Below are the code and all the weights of a small trained network. Each question names an input and a class and asks about switching units off, where a switched-off unit gives its printed mean instead of its output.

import numpy as np


def w(rows, s, z=0):
    codes = np.array(rows[::2]) - 128.0
    scale = np.full(codes.shape[1], s)
    scale[-1] = z or s
    return codes * scale


def f(y):
    return y / 2 * (1 + np.tanh(0.7978845608 * (y + 0.044715 * y**3)))


def log_softmax(a):
    a = a - a.max(-1, keepdims=True)
    return a - np.log(np.exp(a).sum(-1, keepdims=True))


def net(x, mask):
    res = np.array(x, float).reshape(1, 8) / 4 @ E
    y = f(res @ A[0][:, :-1].T + A[0][:, -1])
    res = res + np.where(mask, y, B[0][:, -1]) @ B[0][:, :-1]
    return log_softmax(res[-1] @ U[:, :-1].T + U[:, -1])


A, B = {}, {}
E = w([
[146,51,203,198,121,102,152],'x0',
[164,158,220,212,157,196,147],'x1',
[118,167,60,170,212,125,21],'x2',
[117,53,114,93,185,48,115],'x3',
[132,172,108,202,168,82,143],'x4',
[86,255,115,177,127,83,163],'x5',
[168,73,168,90,198,181,104],'x6',
[97,128,149,56,199,49,194],'x7',
],0.0091)
A[0] = w([
[125,92,148,97,102,158,110,189],'neuron 0',
[117,127,117,182,164,124,63,151],'neuron 1',
[148,140,205,230,170,164,187,180],'neuron 2',
[119,97,90,135,193,100,100,69],'neuron 3',
[46,124,132,175,88,50,174,216],'neuron 4',
[199,193,204,206,129,133,101,168],'neuron 5',
[99,204,88,130,58,81,169,158],'neuron 6',
[166,141,160,53,130,125,121,172],'neuron 7',
[130,19,179,138,64,113,78,181],'neuron 8',
[148,177,223,248,186,136,189,110],'neuron 9',
[128,70,119,145,166,155,90,2],'neuron 10',
[134,105,206,234,139,149,149,212],'neuron 11',
[130,157,80,92,151,121,94,159],'neuron 12',
[126,151,133,92,117,39,144,143],'neuron 13',
[103,133,105,97,170,39,120,226],'neuron 14',
[118,106,82,143,253,128,120,222],'neuron 15',
[137,143,90,150,58,220,75,203],'neuron 16',
[166,68,159,30,143,95,176,156],'neuron 17',
[171,104,106,161,98,185,101,161],'neuron 18',
[158,47,211,77,108,127,172,133],'neuron 19',
[140,140,153,91,100,145,121,152],'neuron 20',
[150,132,70,108,114,188,78,225],'neuron 21',
[144,161,102,52,229,100,56,171],'neuron 22',
[148,31,172,103,158,156,165,224],'neuron 23',
[165,36,141,78,96,131,111,204],'neuron 24',
[140,147,55,111,69,213,96,183],'neuron 25',
[191,88,109,181,63,131,59,108],'neuron 26',
[162,206,83,89,85,137,103,186],'neuron 27',
[133,192,111,134,104,201,131,155],'neuron 28',
],0.012,0.0046)
B[0] = w([
[120,93,169,106,161,172,120,178],'neuron 0',
[167,141,100,164,104,146,101,183],'neuron 1',
[218,221,140,123,48,181,143,247],'neuron 2',
[134,120,70,126,153,138,102,172],'neuron 3',
[129,151,139,120,65,32,181,207],'neuron 4',
[154,175,112,206,73,145,110,226],'neuron 5',
[58,146,143,159,90,95,157,205],'neuron 6',
[112,94,68,110,115,132,161,170],'neuron 7',
[145,70,228,82,119,89,71,223],'neuron 8',
[187,159,125,156,74,143,132,249],'neuron 9',
[139,98,148,131,164,60,138,159],'neuron 10',
[216,168,168,108,57,164,104,241],'neuron 11',
[115,122,51,171,187,133,126,176],'neuron 12',
[100,97,87,130,97,78,184,182],'neuron 13',
[145,141,18,94,131,28,155,214],'neuron 14',
[184,129,56,91,123,101,62,215],'neuron 15',
[104,89,200,235,178,160,137,221],'neuron 16',
[95,62,103,42,100,141,133,230],'neuron 17',
[113,132,218,171,140,146,83,190],'neuron 18',
[126,112,174,46,130,184,168,243],'neuron 19',
[83,98,168,112,124,171,177,153],'neuron 20',
[82,97,133,166,199,148,96,200],'neuron 21',
[131,141,1,137,184,119,91,224],'neuron 22',
[176,106,136,35,155,165,116,242],'neuron 23',
[128,80,170,87,132,139,98,225],'neuron 24',
[82,65,165,190,207,164,130,206],'neuron 25',
[142,101,205,181,157,62,100,186],'neuron 26',
[48,138,93,174,157,149,208,189],'neuron 27',
[92,151,144,202,104,215,177,194],'neuron 28',
],0.0093,0.015)
U = w([
[79,154,99,117,84,31,211,146],'0',
[43,141,129,197,167,199,178,45],'1',
[141,97,201,144,145,99,86,9],'2',
[157,139,42,115,174,73,98,145],'3',
[122,94,144,9,137,153,170,181],'4',
[219,198,160,164,54,167,150,203],'5',
],0.012,0.0013)

Each question gives the input, the list of numbers given to net, and the class t.
The units are the neurons (one row each of A and B). Each row of codes is followed by its name. A weight is (code - 128) times the scale printed after its matrix; where a second scale follows, it is the last column's (A, B and U).
mask holds one flag per neuron, in row order. A switched-off neuron (its flag False) gives its mean, the last column of its row in B, instead of its output. The means were averaged over made-up inputs and are rounded, as every weight is.
A unit's drop is (log p(t) with every unit on - log p(t) with that unit switched off) / (log p(t) with every unit on - log p(t) with every unit switched off).
The circuit of an input: a set's keep is (log p(t) with only the set's units on - log p(t) with every unit switched off) / (log p(t) with every unit on - log p(t) with every unit switched off). Starting from the 12 units with the biggest drops (on a tie, the unit counted first), units are removed one at a time, each time the one whose removal leaves the highest keep (on an exact tie, the one counted first), for as long as the keep stays at least 0.8.
circuit, biggest first: the units of the circuit, biggest drop first
k most important neurons: the k neurons with the biggest drops, biggest first
drop of u: that unit's drop, to one decimal
input [-6,2,0,7,-5,0,3,-1], class 3: circuit, biggest first	[neuron 22]
input [6,1,7,7,7,2,8,-5], class 5: 2 most important neurons	[neuron 11; neuron 2]
input [-2,4,8,-2,3,-6,4,-8], class 1: 4 most important neurons	[neuron 28; neuron 16; neuron 25; neuron 21]
input [4,-6,-6,0,2,7,8,8], class 0: 4 most important neurons	[neuron 14; neuron 4; neuron 13; neuron 8]
input [4,-2,-3,2,-3,-4,4,-7], class 2: 4 most important neurons	[neuron 26; neuron 8; neuron 18; neuron 16]
input [7,-6,-3,1,-4,-3,5,-7], class 2: 2 most important neurons	[neuron 26; neuron 8]
input [-8,-2,4,-1,3,-4,4,0], class 3: 2 most important neurons	[neuron 22; neuron 15]
input [2,-7,6,8,8,7,-6,4], class 0: 3 most important neurons	[neuron 4; neuron 6; neuron 13]
input [-6,1,0,6,4,-7,6,7], class 3: 2 most important neurons	[neuron 22; neuron 15]
input [6,-5,-1,-4,2,-7,8,-3], class 4: 2 most important neurons	[neuron 23; neuron 19]
input [8,3,-1,-5,-7,-5,8,-4], class 2: 2 most important neurons	[neuron 26; neuron 18]
input [4,-1,-7,-1,-7,5,-1,-7], class 2: 2 most important neurons	[neuron 8; neuron 9]
input [2,7,7,6,4,-1,-8,7], class 3: 2 most important neurons	[neuron 14; neuron 15]
input [-4,3,3,8,-5,-8,-3,-3], class 2: circuit, biggest first	[neuron 26]
input [-6,-6,-8,-5,-8,7,-7,1], class 0: drop of neuron 6	0.4
input [-4,-6,-3,3,1,-8,5,-7], class 2: drop of neuron 25	0.2
